Below are the code and all the weights of a small trained network. Each question names an input and a class and asks about switching units off, where a switched-off unit gives its printed mean instead of its output.

import numpy as np


def w(rows, s, z=0):
    codes = np.array(rows[::2]) - 128.0
    scale = np.full(codes.shape[1], s)
    scale[-1] = z or s
    return codes * scale


def f(y):
    return np.maximum(y, 0)


def log_softmax(a):
    a = a - a.max(-1, keepdims=True)
    return a - np.log(np.exp(a).sum(-1, keepdims=True))


def net(x, mask):
    res = np.array(x, float).reshape(1, 6) / 4 @ E
    y = f(res @ A[0][:, :-1].T + A[0][:, -1])
    res = res + np.where(mask, y, B[0][:, -1]) @ B[0][:, :-1]
    return log_softmax(res[-1] @ U[:, :-1].T + U[:, -1])


A, B = {}, {}
E = w([
[216,101,100,218,158,119,105,178,154,164,166,41],'x0',
[204,135,194,78,151,201,192,159,119,75,154,85],'x1',
[198,104,65,140,77,176,103,102,165,139,153,90],'x2',
[81,109,120,185,93,184,128,82,143,250,165,179],'x3',
[171,78,50,168,166,135,245,123,87,168,153,128],'x4',
[109,152,158,135,67,15,137,119,183,95,254,96],'x5',
],0.0087)
A[0] = w([
[91,141,185,89,120,112,229,116,116,105,155,161,254],'N1',
[132,116,97,147,200,182,251,148,81,187,61,155,234],'N2',
[80,115,123,109,104,114,101,127,102,131,86,132,25],'N3',
[139,141,163,136,121,119,110,124,155,130,185,125,36],'N4',
[46,141,114,72,123,105,120,90,107,132,55,215,130],'N5',
[131,114,114,102,121,203,142,133,115,140,128,128,132],'N6',
[115,141,137,159,119,82,105,126,152,176,163,140,70],'N7',
[97,139,191,84,147,85,96,125,117,74,125,144,77],'N8',
[108,140,202,83,138,101,131,128,117,53,107,143,146],'N9',
[131,135,95,132,123,121,45,134,158,164,170,126,227],'N10',
[157,146,158,63,134,192,146,133,131,28,102,130,196],'N11',
[124,151,179,128,113,126,137,140,138,79,96,129,82],'N12',
],0.015,0.0032)
B[0] = w([
[127,32,106,121,143,83,129,152,66,170,238,19,210],'N1',
[136,126,120,204,57,246,150,216,158,109,165,26,253],'N2',
[115,157,90,165,163,100,180,101,136,155,163,205,162],'N3',
[82,86,67,119,134,145,155,162,88,164,174,119,171],'N4',
[182,158,105,234,105,242,133,107,164,135,82,117,227],'N5',
[120,142,126,162,125,129,123,17,133,135,69,158,174],'N6',
[164,117,75,85,120,163,139,80,143,180,229,111,181],'N7',
[146,164,178,86,116,140,109,208,151,49,43,149,202],'N8',
[116,104,159,71,160,71,97,254,114,68,83,36,212],'N9',
[126,104,179,181,146,172,166,49,75,129,31,131,192],'N10',
[113,43,158,185,114,171,142,80,73,188,80,41,217],'N11',
[140,106,197,65,97,88,103,122,115,69,108,123,170],'N12',
],0.0093,0.02)
U = w([
[162,81,93,216,99,192,160,132,52,200,109,17,213],'0',
[81,119,101,61,188,25,139,130,66,184,218,133,45],'1',
[148,210,104,182,146,151,93,26,145,181,42,255,63],'2',
[176,210,69,187,130,152,146,196,169,125,117,125,3],'3',
[131,161,202,92,161,90,53,226,94,52,43,103,109],'4',
],0.0069,0.0025)

Each question gives the input, the list of numbers given to net, and the class t.
The units are the neurons (one row each of A and B). Each row of codes is followed by its name. A weight is (code - 128) times the scale printed after its matrix; where a second scale follows, it is the last column's (A, B and U).
mask holds one flag per neuron, in row order. A switched-off neuron (its flag False) gives its mean, the last column of its row in B, instead of its output. The means were averaged over made-up inputs and are rounded, as every weight is.
A unit's drop is (log p(t) with every unit on - log p(t) with that unit switched off) / (log p(t) with every unit on - log p(t) with every unit switched off).
The circuit of an input: a set's keep is (log p(t) with only the set's units on - log p(t) with every unit switched off) / (log p(t) with every unit on - log p(t) with every unit switched off). Starting from all 12 units, units are removed one at a time, each time the one whose removal leaves the highest keep (on an exact tie, the one counted first), for as long as the keep stays at least 0.8.
circuit, biggest first: the units of the circuit, biggest drop first
unit that matters most: the unit with the biggest drop
top k neurons: the k neurons with the biggest drops, biggest first
drop when u is switched off: that unit's drop, to one decimal
input [-1,-4,5,4,-3,-7], class 2: unit that matters most -> N1
input [-3,3,-6,-4,-3,-6], class 4: top 3 neurons -> N9; N8; N12
input [2,3,-4,-3,3,7], class 1: circuit, biggest first -> N2; N5
input [-3,-7,7,-3,3,0], class 2: circuit, biggest first -> N2; N1; N11
input [4,-1,7,-2,-2,-4], class 2: top 2 neurons -> N2; N1
input [3,-3,3,0,-7,-4], class 2: circuit, biggest first -> N2; N1; N9
input [6,-7,-6,0,-7,1], class 2: top 3 neurons -> N2; N1; N11
input [-6,-8,6,-5,-5,8], class 4: top 2 neurons -> N8; N9
input [-4,0,-5,-5,-4,-7], class 4: top 4 neurons -> N9; N8; N12; N7
input [3,-3,5,3,-7,-7], class 2: drop when N2 is switched off -> 0.1
input [8,2,-3,-6,8,7], class 1: drop when N11 is switched off -> 0.2
input [1,2,-3,-4,-3,5], class 4: drop when N12 is switched off -> 0.0
input [-6,3,-4,-8,4,7], class 4: drop when N9 is switched off -> 0.1
input [-6,-7,5,-5,-7,-1], class 4: circuit, biggest first -> N8
